(in the rows, 128 means zero)
Each row has a class, written after it.
[90, 98, 37, 196, 89, 159, 96, 150, 108, 165, 97, 130, 133, 167, 131, 133, 107, 154, 112, 110, 100, 98, 176, 169, 85, 71, 80, 85, 68, 114, 156, 148] : k192
[185, 123, 134, 189, 138, 107, 155, 115, 136, 154, 110, 105, 118, 90, 127, 140, 66, 92, 154, 150, 138, 52, 119, 106, 133, 115, 86, 111, 70, 102, 126, 208] : k752
[125, 125, 114, 151, 146, 154, 130, 130, 157, 179, 115, 185, 120, 170, 175, 146, 88, 159, 169, 99, 128, 75, 134, 130, 95, 112, 74, 107, 81, 126, 142, 183] : k616
[110, 94, 48, 174, 107, 182, 89, 153, 91, 146, 91, 134, 135, 114, 120, 133, 88, 150, 110, 111, 145, 104, 143, 143, 107, 78, 112, 112, 121, 125, 115, 121] : k573
[99, 136, 132, 89, 114, 105, 99, 130, 124, 59, 143, 116, 150, 130, 123, 96, 185, 131, 61, 95, 126, 231, 116, 133, 165, 74, 165, 144, 152, 112, 100, 55] : k616
[131, 117, 125, 125, 118, 110, 138, 118, 153, 146, 98, 105, 119, 160, 165, 145, 139, 130, 144, 150, 112, 94, 149, 148, 110, 119, 87, 119, 94, 128, 127, 164] : k956
[165, 88, 126, 131, 120, 131, 108, 140, 100, 136, 138, 189, 128, 34, 90, 146, 127, 116, 122, 67, 143, 111, 114, 89, 162, 85, 165, 102, 169, 139, 124, 164] : k192
[156, 136, 144, 170, 113, 112, 127, 97, 149, 145, 130, 124, 122, 147, 122, 128, 113, 98, 113, 101, 125, 130, 129, 120, 163, 101, 120, 134, 107, 114, 172, 159] : k789
[91, 130, 58, 186, 105, 166, 114, 127, 104, 131, 93, 86, 135, 162, 138, 110, 91, 139, 93, 150, 141, 132, 145, 145, 100, 105, 102, 138, 87, 123, 133, 95] : k573
[123, 99, 46, 196, 67, 96, 151, 174, 106, 121, 91, 39, 72, 195, 108, 107, 151, 143, 115, 173, 65, 115, 188, 182, 65, 86, 75, 111, 59, 97, 136, 157] : k192
[98, 124, 83, 177, 101, 126, 132, 136, 148, 129, 99, 92, 141, 214, 159, 117, 119, 146, 123, 114, 81, 117, 150, 160, 98, 79, 56, 87, 35, 100, 135, 148] : k829
[170, 118, 130, 162, 154, 114, 173, 147, 143, 141, 116, 136, 97, 105, 159, 131, 99, 139, 182, 176, 141, 58, 120, 108, 78, 146, 102, 120, 80, 122, 102, 192] : k616
[149, 145, 161, 131, 127, 100, 126, 112, 122, 105, 152, 122, 129, 101, 107, 113, 137, 95, 94, 105, 155, 166, 105, 79, 182, 109, 172, 157, 145, 133, 152, 120] : k192
[136, 79, 115, 140, 145, 148, 98, 169, 114, 156, 126, 242, 130, 83, 124, 161, 136, 147, 161, 107, 139, 91, 115, 114, 133, 95, 119, 94, 164, 133, 103, 177] : k752
[142, 104, 139, 126, 153, 147, 120, 153, 117, 135, 117, 211, 126, 93, 130, 141, 133, 154, 148, 128, 174, 105, 100, 94, 128, 115, 156, 127, 172, 151, 98, 149] : k573
[90, 136, 119, 120, 132, 159, 81, 123, 120, 115, 118, 176, 198, 124, 157, 130, 113, 145, 89, 53, 153, 158, 100, 119, 152, 80, 128, 113, 134, 140, 133, 95] : k829
[123, 145, 141, 126, 124, 156, 80, 94, 141, 151, 150, 195, 155, 124, 130, 143, 117, 111, 88, 20, 133, 161, 129, 106, 198, 70, 130, 121, 146, 124, 175, 132] : k616
[151, 127, 141, 151, 113, 100, 131, 117, 132, 134, 138, 120, 118, 132, 106, 122, 132, 101, 107, 98, 128, 138, 134, 109, 158, 89, 135, 126, 114, 122, 155, 158] : k192
[128, 129, 141, 99, 126, 106, 114, 129, 129, 121, 117, 153, 130, 141, 129, 140, 166, 150, 120, 136, 127, 132, 133, 118, 139, 117, 150, 126, 142, 145, 128, 125] : k192
[139, 96, 125, 134, 145, 140, 118, 165, 122, 132, 140, 190, 121, 93, 123, 146, 147, 147, 150, 111, 148, 111, 111, 105, 132, 114, 130, 119, 159, 135, 113, 155] : k430
[151, 106, 138, 155, 144, 92, 151, 156, 129, 107, 140, 134, 95, 115, 122, 118, 158, 114, 150, 196, 137, 131, 110, 99, 129, 133, 127, 145, 131, 117, 105, 150] : k752
[111, 157, 141, 125, 146, 123, 112, 95, 155, 148, 105, 141, 157, 171, 170, 146, 104, 132, 135, 156, 138, 100, 127, 127, 140, 128, 88, 131, 94, 128, 140, 133] : k752
[191, 120, 176, 116, 142, 97, 149, 111, 113, 96, 135, 98, 120, 22, 119, 119, 118, 78, 111, 126, 184, 128, 83, 71, 159, 131, 183, 159, 161, 134, 111, 132] : k956
[148, 87, 97, 139, 124, 123, 132, 150, 144, 157, 98, 132, 113, 122, 135, 165, 123, 152, 168, 136, 111, 52, 151, 149, 90, 112, 81, 80, 99, 126, 107, 186] : k430
[126, 96, 102, 139, 105, 111, 100, 158, 99, 84, 107, 139, 133, 101, 113, 118, 163, 146, 92, 118, 120, 172, 115, 134, 132, 82, 156, 121, 145, 125, 99, 99] : k789
[151, 113, 116, 141, 134, 122, 150, 131, 145, 155, 77, 113, 115, 129, 147, 153, 98, 147, 170, 181, 133, 40, 140, 142, 83, 131, 94, 102, 90, 133, 96, 181] : k573
[119, 139, 153, 108, 145, 95, 119, 125, 109, 67, 118, 98, 157, 94, 131, 98, 132, 140, 91, 150, 187, 176, 84, 94, 130, 116, 178, 163, 136, 141, 98, 68] : k192
[143, 119, 140, 144, 148, 104, 145, 134, 138, 119, 131, 147, 117, 131, 143, 119, 140, 117, 141, 187, 148, 119, 112, 106, 127, 132, 119, 141, 122, 123, 122, 150] : k752
[71, 144, 116, 141, 133, 148, 96, 118, 126, 122, 95, 145, 169, 170, 148, 123, 102, 157, 97, 93, 136, 146, 110, 133, 132, 72, 101, 118, 100, 124, 123, 104] : k573
[168, 135, 143, 145, 137, 115, 172, 125, 166, 129, 132, 111, 112, 197, 167, 116, 130, 120, 155, 177, 125, 108, 125, 112, 119, 143, 92, 141, 70, 124, 146, 170] : k829
[148, 170, 163, 166, 140, 88, 157, 78, 156, 113, 134, 69, 129, 140, 145, 105, 96, 77, 109, 165, 156, 138, 103, 88, 167, 136, 117, 166, 82, 110, 158, 132] : k752
[125, 131, 135, 115, 132, 120, 110, 122, 126, 140, 111, 160, 142, 116, 138, 154, 135, 152, 132, 137, 146, 104, 129, 116, 128, 128, 139, 115, 135, 146, 124, 131] : k192
[122, 121, 137, 134, 150, 141, 118, 145, 133, 129, 155, 186, 133, 115, 125, 140, 157, 136, 133, 111, 146, 145, 107, 104, 151, 125, 138, 132, 159, 134, 138, 134] : k430
[169, 119, 129, 147, 105, 119, 132, 118, 135, 117, 148, 113, 127, 113, 120, 119, 130, 81, 101, 96, 132, 130, 132, 105, 167, 96, 138, 121, 123, 113, 154, 144] : k829
[146, 93, 93, 135, 95, 131, 119, 152, 138, 138, 122, 142, 121, 164, 129, 152, 171, 130, 131, 140, 87, 107, 171, 158, 125, 98, 89, 85, 119, 119, 128, 165] : k829
[85, 137, 118, 150, 138, 137, 99, 128, 129, 124, 105, 140, 175, 132, 152, 129, 99, 162, 113, 84, 152, 123, 109, 134, 115, 82, 101, 106, 93, 117, 117, 117] : k430
[97, 91, 89, 149, 117, 150, 77, 158, 99, 145, 83, 204, 153, 121, 137, 147, 98, 172, 127, 46, 115, 101, 119, 145, 113, 51, 86, 88, 127, 130, 111, 152] : k789
[122, 110, 100, 146, 112, 137, 108, 127, 145, 166, 99, 182, 129, 161, 153, 160, 132, 150, 142, 115, 99, 90, 150, 151, 120, 108, 94, 96, 113, 135, 155, 167] : k789
[105, 100, 107, 124, 113, 162, 83, 139, 125, 164, 105, 195, 141, 145, 143, 171, 143, 151, 134, 78, 99, 106, 150, 157, 134, 86, 85, 87, 137, 140, 135, 167] : k956
[134, 129, 132, 155, 134, 83, 150, 125, 124, 82, 95, 66, 132, 102, 148, 102, 102, 128, 123, 181, 155, 126, 93, 117, 94, 133, 129, 152, 92, 123, 102, 108] : k789
[94, 117, 109, 155, 145, 141, 96, 138, 119, 130, 97, 151, 176, 85, 143, 144, 83, 162, 124, 75, 157, 95, 102, 128, 107, 79, 103, 89, 104, 120, 108, 134] : k430
[119, 149, 135, 113, 132, 163, 94, 93, 163, 158, 125, 181, 176, 193, 174, 153, 121, 137, 113, 96, 135, 131, 135, 127, 157, 116, 102, 116, 111, 147, 177, 126] : k829
[138, 125, 117, 193, 118, 117, 132, 107, 155, 167, 119, 126, 124, 158, 130, 137, 95, 100, 131, 104, 102, 94, 141, 130, 147, 82, 71, 99, 66, 97, 162, 194] : k752
[106, 110, 79, 130, 100, 161, 87, 145, 95, 109, 118, 130, 142, 118, 109, 108, 148, 140, 72, 103, 152, 185, 131, 135, 145, 76, 171, 148, 162, 124, 112, 63] : k573
[151, 73, 119, 136, 139, 114, 139, 179, 110, 142, 122, 185, 95, 91, 115, 144, 143, 156, 174, 139, 135, 80, 120, 107, 90, 112, 128, 104, 141, 138, 93, 183] : k192
[162, 152, 150, 174, 146, 131, 159, 88, 150, 144, 112, 94, 135, 104, 141, 124, 60, 100, 137, 154, 173, 79, 105, 100, 131, 140, 125, 138, 82, 126, 139, 162] : k573
[103, 124, 129, 138, 129, 153, 85, 127, 137, 156, 135, 226, 139, 175, 143, 142, 149, 151, 123, 80, 129, 154, 124, 122, 156, 100, 128, 133, 154, 140, 165, 127] : k789
[112, 111, 54, 168, 104, 148, 118, 141, 107, 128, 109, 101, 121, 127, 140, 116, 112, 142, 98, 124, 121, 139, 152, 141, 94, 95, 110, 122, 91, 109, 125, 103] : k616
[115, 168, 140, 101, 124, 139, 119, 79, 176, 150, 119, 135, 167, 221, 194, 137, 122, 130, 116, 124, 132, 125, 143, 134, 145, 130, 91, 136, 90, 138, 175, 115] : k829
[187, 99, 127, 175, 124, 129, 148, 128, 136, 167, 105, 121, 102, 100, 108, 147, 70, 109, 162, 121, 131, 47, 131, 121, 118, 90, 87, 99, 92, 109, 115, 215] : k573
[126, 108, 65, 181, 100, 121, 139, 144, 106, 127, 96, 64, 104, 160, 130, 108, 106, 142, 116, 174, 124, 109, 155, 142, 75, 107, 92, 129, 65, 116, 132, 132] : k192
[136, 147, 152, 147, 137, 113, 137, 117, 151, 122, 133, 143, 117, 173, 152, 117, 148, 131, 132, 159, 148, 150, 111, 110, 142, 148, 137, 167, 127, 138, 155, 127] : k789
[112, 135, 66, 186, 116, 133, 131, 119, 120, 125, 91, 64, 133, 154, 163, 102, 77, 124, 104, 173, 143, 105, 136, 140, 94, 117, 94, 140, 58, 107, 145, 110] : k752
[131, 98, 107, 113, 108, 142, 98, 137, 144, 147, 125, 179, 143, 156, 144, 158, 161, 137, 127, 103, 112, 117, 156, 142, 137, 97, 110, 88, 136, 139, 130, 143] : k829
[103, 131, 122, 147, 116, 75, 139, 144, 125, 78, 108, 73, 125, 161, 128, 98, 159, 146, 105, 154, 119, 157, 121, 131, 111, 94, 130, 126, 87, 115, 110, 116] : k192
[131, 89, 36, 176, 94, 172, 115, 152, 100, 142, 110, 112, 135, 133, 135, 127, 104, 131, 108, 117, 119, 108, 154, 144, 98, 95, 94, 101, 90, 118, 132, 128] : k829
[86, 129, 48, 191, 91, 144, 120, 131, 116, 144, 97, 76, 123, 206, 144, 112, 108, 150, 100, 139, 109, 127, 166, 160, 89, 96, 78, 124, 53, 115, 161, 120] : k192
[144, 89, 127, 124, 126, 131, 106, 156, 119, 124, 139, 212, 107, 135, 118, 134, 177, 141, 127, 110, 128, 155, 116, 109, 153, 106, 152, 135, 179, 145, 131, 137] : k789
[166, 117, 128, 118, 129, 131, 131, 120, 148, 141, 114, 135, 140, 126, 153, 158, 118, 124, 144, 149, 134, 79, 135, 128, 121, 134, 103, 106, 116, 135, 135, 160] : k829
[82, 107, 102, 143, 115, 136, 95, 150, 115, 113, 97, 154, 150, 145, 120, 121, 136, 159, 102, 89, 109, 151, 124, 146, 123, 49, 113, 99, 116, 119, 102, 118] : k573
